Moves between elements:
* | f b e c m g
q172 | q166 q492 q848 q67 . .
q559 | q403 q440 q755 q867 . q147
q497 | q128 q509 q458 . q960 q184
q166 | q959 q360 q981 q808 . .
q856 | q497 q620 q348 . q327 q854
q861 | q147 q52 q360 q960 . q981
q966 | q764 . q582 . q675 q509
q87 | q789 q989 q376 q268 q759 .
q46 | q232 q546 q327 q348 q492 q67
q531 | q755 q641 q52 q435 . q360
q641 | q830 . q469 q258 . q531
q848 | q981 q823 q172 q789 . .
q84 | q87 q960 q808 q184 q981 .
q538 | q546 q969 q867 q800 q755 q479
q637 | q800 q582 q509 . q435 q458
q232 | q479 q435 q960 q458 q360 q808
q67 | q808 q46 q789 q772 q172 .
q360 | q724 q531 q861 q232 . q166
q505 | q531 q746 q403 q546 . q492
q981 | q759 q861 q166 q84 . .
q469 | q440 . q641 q675 . q52
q312 | q620 q764 q800 . q867 q128
q492 | q360 q505 q823 q46 . q172
q435 | q538 q258 q726 q637 q531 q232
q759 | q848 q147 q959 q87 . .
q403 | q52 q722 q505 q933 . q823
q546 | q435 q126 q933 q123 q505 q46
q126 | q258 . q303 q93 q746 q546
q348 | q458 q123 q856 . q46 q772
q823 | q861 q403 q492 q327 . q848
q675 | q71 . q258 q966 q469 q726
q789 | q84 q327 q67 q854 q848 .
q258 | q969 . q675 q582 q641 q435
q933 | q726 q303 q546 q620 q403 q327
q755 | q505 q830 q559 q538 . q724
q620 | q509 q589 q123 . q933 q856
q746 | q641 . q722 q126 . q505
q458 | q619 q637 q497 . q232 q560
q582 | q191 . q966 . q258 q637
q327 | q960 q933 q46 q856 q823 q789
q830 | q746 . q440 q969 . q755
q268 | q854 q128 q35 . q87 .
q509 | q312 q966 q637 . q726 q497
q184 | q268 q497 q560 . q84 .
q619 | q348 q800 q128 . q479 q35
q722 | q469 . q746 q303 . q403
q123 | q637 q93 q620 . q546 q348
q560 | q35 q458 q184 . q808 .
q764 | q589 . q191 . q71 q312
q854 | q184 q856 q772 . q789 .
q959 | q172 q724 q759 q376 . .
q589 | q966 . q93 . q303 q620
q376 | q67 q479 q87 q35 q959 .
q52 | q559 q469 q531 q726 . q861
q724 | q492 q755 q147 q479 . q959
q808 | q376 q232 q84 q560 q166 .
q93 | q582 . q589 . q126 q123
q960 | q989 q726 q232 q497 q861 q84
q191 | q93 . q764 . q969 q800
q479 | q46 q538 q989 q619 q724 q376
q147 | q823 q559 q724 q989 . q759
q71 | q303 . q969 q764 q440 q867
q303 | q675 . q126 q589 q722 q933
q440 | q722 . q830 q71 . q559
q35 | q772 q619 q268 . q376 .
q772 | q560 q348 q854 . q67 .
q867 | q933 q71 q538 q312 q559 q989
q128 | q856 q312 q619 . q989 q268
q726 | q867 q675 q435 q509 q52 q960
q989 | q327 q867 q479 q128 q147 q87
q969 | q126 . q71 q191 q830 q538
q800 | q123 q191 q312 . q538 q619

In the rows, 146 stands for zero.

The rows follow the links: the fewer symbols apart two elements are, the more alike their rows tend to be.

Each row is also shifted at random along 6 hidden directions that mean nothing.

Some elements, each with a row of numbers:
q800: 146,149,140,166,151,145,163,151,148,160,152,115,134,153,158,149,184,121,132,127,128,101,162,134,163,142,129,112,139,134,146,158,127,144,151,134,153,156,174,130,139,135,158,143,164,146,135,156,169,140,152,130,139,162,140,131,100,147
q497: 138,154,162,146,158,144,130,166,163,175,163,153,134,166,151,133,210,147,150,142,113,130,174,133,116,133,148,96,173,174,189,119,152,122,164,127,153,170,179,116,108,130,130,144,169,142,161,142,166,140,123,146,146,148,137,128,111,179
q675: 131,141,163,143,144,135,120,162,154,167,154,149,143,142,167,154,170,161,125,144,132,134,172,122,139,142,154,118,155,172,169,142,148,162,152,144,162,135,143,138,163,126,139,137,170,135,153,166,154,124,140,140,146,149,139,134,111,167
q191: 134,143,149,152,151,141,165,149,159,171,137,147,138,151,147,157,165,132,155,133,146,118,162,173,164,132,148,145,152,144,135,161,134,128,145,110,154,128,140,120,138,154,134,150,129,124,132,146,134,133,144,149,159,153,148,140,112,123
q582: 129,141,158,147,148,125,164,150,150,174,132,162,127,149,139,155,164,149,152,133,149,139,146,176,137,140,142,131,169,164,160,146,136,111,131,114,159,129,147,122,130,163,117,141,144,147,137,142,132,123,132,146,161,151,138,131,145,137
q772: 159,142,113,184,153,153,163,151,126,127,138,130,147,152,150,133,139,128,119,162,144,159,126,140,178,139,124,182,115,147,126,146,133,142,147,148,151,147,153,155,128,151,164,146,139,128,141,140,160,165,162,173,162,154,154,141,132,146
q403: 158,151,176,110,141,140,141,147,152,162,126,172,149,141,141,141,184,166,187,145,117,157,166,156,121,139,159,112,182,141,149,113,169,122,156,154,129,154,163,159,147,162,123,155,150,165,176,137,127,148,117,162,138,139,134,143,150,125
q722: 147,145,160,120,133,128,129,144,143,156,122,141,173,142,153,139,153,152,141,156,133,155,169,122,145,126,145,155,150,163,136,110,168,158,133,179,156,127,121,163,157,140,150,131,162,131,161,153,162,148,145,157,138,158,139,144,118,156
q435: 136,144,166,143,139,132,156,145,147,161,151,153,121,145,140,168,154,163,118,129,159,120,145,159,134,145,126,125,166,160,157,160,145,141,130,136,144,144,156,111,166,165,123,161,147,140,131,161,135,143,136,118,164,139,124,151,136,145
q87: 144,151,153,168,145,165,123,135,166,123,197,117,141,167,150,154,144,145,153,124,155,135,150,139,117,169,162,111,148,133,165,181,137,171,162,158,119,181,160,140,144,117,145,157,161,156,165,168,151,138,152,115,115,117,145,123,179,137
q969: 66,120,138,156,142,147,161,141,136,125,141,140,148,133,170,160,113,136,127,140,147,135,132,135,189,162,152,159,120,126,126,176,124,157,136,139,155,128,140,164,171,150,180,143,136,142,135,157,128,135,169,157,146,146,162,153,148,116
q759: 210,158,134,152,149,163,133,138,165,123,159,142,158,133,145,139,122,143,155,152,155,141,145,156,156,143,163,171,117,128,107,169,151,185,156,146,119,146,128,151,156,128,149,153,126,135,145,151,137,155,174,140,142,129,171,168,143,142
q755: 174,153,161,119,136,132,158,133,152,162,136,129,151,136,133,157,144,139,145,146,161,125,163,158,144,115,129,155,154,142,117,143,164,169,122,155,129,132,120,135,159,159,146,153,136,137,115,145,166,162,143,117,146,157,134,170,115,153
q726: 159,144,151,133,156,167,137,170,162,154,150,182,125,124,168,144,169,173,141,155,106,127,166,135,170,150,165,120,135,136,148,165,141,138,188,119,150,154,181,144,164,139,137,166,145,138,174,144,100,132,152,158,166,129,158,151,124,137
q166: 136,133,161,151,153,143,150,139,156,140,146,174,145,136,138,140,132,166,154,137,151,158,126,160,123,158,135,137,155,143,136,143,155,143,117,136,110,149,149,133,137,164,126,157,127,151,152,149,129,158,137,131,159,131,160,164,167,134
q989: 134,160,131,144,150,161,130,145,151,128,167,133,150,149,151,144,131,141,126,155,156,133,155,128,163,129,164,159,123,139,136,164,152,180,173,151,152,153,138,134,154,128,173,158,138,123,140,151,148,155,172,141,130,138,144,158,125,158
q589: 183,150,132,143,150,153,155,147,143,147,122,171,136,154,143,144,131,146,178,150,150,154,146,191,175,148,167,178,146,134,139,164,130,113,164,112,167,122,126,154,148,146,128,138,129,140,162,134,97,127,156,187,151,124,155,118,172,107
q960: 141,151,149,143,150,154,127,145,155,127,177,169,133,145,148,147,126,166,156,133,164,149,127,150,111,182,162,122,157,142,191,165,136,147,162,136,149,171,157,139,156,132,135,144,148,175,155,149,119,131,141,136,128,120,143,142,204,153
q52: 144,143,141,114,153,155,137,167,142,152,116,182,154,105,159,125,147,175,124,184,117,141,147,125,187,124,155,171,122,138,109,130,168,153,158,140,142,129,146,163,169,141,152,153,137,127,154,133,125,160,171,179,176,156,169,190,95,152
q184: 155,147,129,174,167,169,135,172,150,151,148,151,145,144,155,124,166,152,131,163,121,141,150,136,166,133,152,154,122,151,135,143,148,138,166,125,146,153,165,135,126,125,142,150,150,120,165,143,145,148,168,170,166,143,171,144,106,165
q559: 163,142,163,115,125,143,139,133,160,155,149,143,160,136,138,149,162,138,191,152,145,156,160,147,111,142,164,122,166,138,151,131,147,155,148,171,134,150,131,167,147,136,134,141,157,186,144,130,152,129,118,126,120,152,139,154,175,162
q35: 117,134,126,179,156,173,166,148,143,127,145,154,131,143,137,133,130,129,156,140,145,150,124,168,173,159,151,166,118,114,116,170,120,127,152,114,135,155,161,147,124,152,152,150,122,146,148,126,121,156,160,161,154,137,176,144,170,111
q268: 143,151,129,173,153,153,125,153,144,145,173,95,151,161,141,139,171,126,129,156,148,141,153,116,138,132,138,148,132,164,152,130,137,167,155,170,146,158,140,144,116,107,152,133,175,136,141,145,214,149,150,131,137,162,145,124,119,189
q538: 138,135,142,146,136,161,166,139,144,128,150,145,129,137,151,169,131,134,150,133,152,124,143,156,170,158,150,138,132,110,132,186,121,149,155,133,145,142,163,152,162,165,156,158,130,166,127,144,112,135,152,134,143,144,145,154,161,112

From each start, follow one symbol. Which element do you reach?
Answers are names.
---
133,135,144,160,152,142,156,148,148,128,147,149,136,133,168,162,102,163,111,131,159,127,125,142,173,179,144,147,123,131,150,196,121,155,129,117,160,132,148,145,180,153,160,139,138,148,144,180,116,130,167,139,157,137,164,151,166,131
e
q675
---
141,156,168,109,147,136,129,141,167,154,136,143,151,147,154,154,140,154,154,139,152,124,167,157,138,131,159,144,153,143,129,158,168,168,139,139,142,131,112,140,161,133,140,146,151,126,145,167,139,144,154,132,136,129,149,154,121,133
g
q559
---
153,151,158,122,143,130,150,131,156,173,135,155,159,140,117,143,161,136,162,157,152,150,169,158,133,105,134,161,164,163,121,109,184,152,122,154,133,135,126,133,128,166,144,165,119,127,113,124,163,165,117,121,151,170,125,179,111,157
c
q479
---
165,138,150,148,147,140,142,153,157,168,144,165,134,144,142,145,168,147,176,151,143,159,152,163,127,150,163,128,158,157,177,138,130,126,155,132,161,131,134,152,134,131,122,128,159,167,154,133,135,109,125,156,144,155,146,116,166,149
m
q675
---
183,163,156,136,157,135,121,142,167,137,152,142,142,153,134,140,114,175,125,137,176,132,140,158,123,135,142,162,153,158,137,164,173,184,127,148,119,159,117,118,156,129,130,149,151,109,150,176,157,166,176,123,151,114,151,167,138,156
b
q861
---
144,149,139,165,142,145,167,142,131,149,144,145,147,165,141,143,173,124,167,135,131,161,140,145,132,161,132,124,158,146,172,126,134,101,151,142,159,157,182,148,112,164,147,142,147,166,151,127,152,141,118,156,139,162,132,116,160,149
e
q856
---
197,160,169,163,165,150,119,149,178,153,185,149,135,162,133,151,173,169,152,119,149,131,162,163,107,154,153,110,173,157,168,174,153,153,160,128,125,178,158,109,138,133,103,175,152,130,166,163,132,140,139,115,145,113,138,131,147,154
c
q184
---
75,138,145,133,144,155,142,158,139,158,139,145,135,150,148,138,186,140,167,154,127,140,152,144,151,136,164,122,160,144,151,123,133,124,169,145,153,152,156,158,125,133,137,134,166,162,156,123,156,128,141,169,133,155,146,129,138,149
b
q764
---
152,152,163,157,151,132,159,149,149,168,130,145,136,172,151,161,176,140,155,118,132,129,164,168,149,145,136,124,174,152,150,151,140,106,134,121,159,137,154,121,135,159,130,147,146,129,150,154,141,137,139,148,146,142,133,122,122,113
m
q126
---
128,136,161,160,139,134,150,164,136,156,128,144,162,144,169,160,184,144,111,148,92,142,178,110,185,135,137,135,137,160,137,136,153,134,143,139,167,123,168,156,159,163,167,166,149,121,154,154,142,152,134,160,161,172,143,144,79,127
g
q546
---
138,157,144,127,140,151,128,153,130,145,143,141,145,156,156,155,163,165,131,146,130,135,161,135,153,148,153,134,151,144,154,141,149,145,170,163,158,148,159,161,166,142,156,151,170,142,164,149,139,150,154,160,136,133,131,129,139,136
f
q726
---
99,152,147,139,147,127,140,146,150,163,144,126,137,173,142,150,157,141,154,138,171,123,146,165,132,136,156,140,169,153,160,151,135,154,139,140,157,142,114,135,140,128,132,122,172,139,142,153,168,122,150,143,127,143,139,117,150,150
m
q71
---
111,130,134,158,140,157,155,142,145,134,158,152,151,136,143,150,164,121,156,150,124,162,152,126,161,149,154,140,130,138,145,135,141,135,158,141,141,148,173,151,130,174,167,169,119,158,128,116,135,144,124,144,142,172,146,155,149,146
b
q538
---
127,117,138,188,142,154,145,156,135,130,167,143,149,132,148,143,152,151,123,159,134,172,129,109,140,160,129,145,125,159,149,134,132,151,142,165,135,155,167,163,132,149,155,158,146,164,145,142,166,150,135,138,161,169,152,153,158,169
b
q232
---
142,131,168,124,145,140,167,132,165,148,124,180,144,134,134,155,137,149,197,132,145,154,151,183,152,160,163,138,156,122,126,156,146,125,130,115,131,125,133,154,149,172,130,155,109,159,143,135,92,134,129,144,144,141,163,163,177,95
g
q755
---
139,152,161,122,141,152,128,142,168,147,158,151,155,146,143,141,165,144,181,138,136,148,158,136,110,148,161,119,162,137,156,125,168,155,152,158,129,171,147,155,131,139,149,149,143,165,158,142,148,143,126,129,118,142,150,147,158,155
f
q823
---
167,155,138,147,144,134,143,123,144,131,148,116,160,148,119,147,105,141,128,151,194,148,126,155,133,122,117,191,133,151,115,149,155,184,110,172,120,141,98,135,148,145,147,147,134,128,110,152,186,175,162,110,143,153,141,174,150,161
e
q759
---
173,133,125,191,154,159,165,157,144,134,150,153,132,136,140,137,145,134,144,156,137,162,130,148,159,156,139,157,121,141,141,153,125,127,149,129,141,146,162,146,131,145,141,144,132,158,147,131,135,139,153,156,173,158,172,144,153,151
m
q808
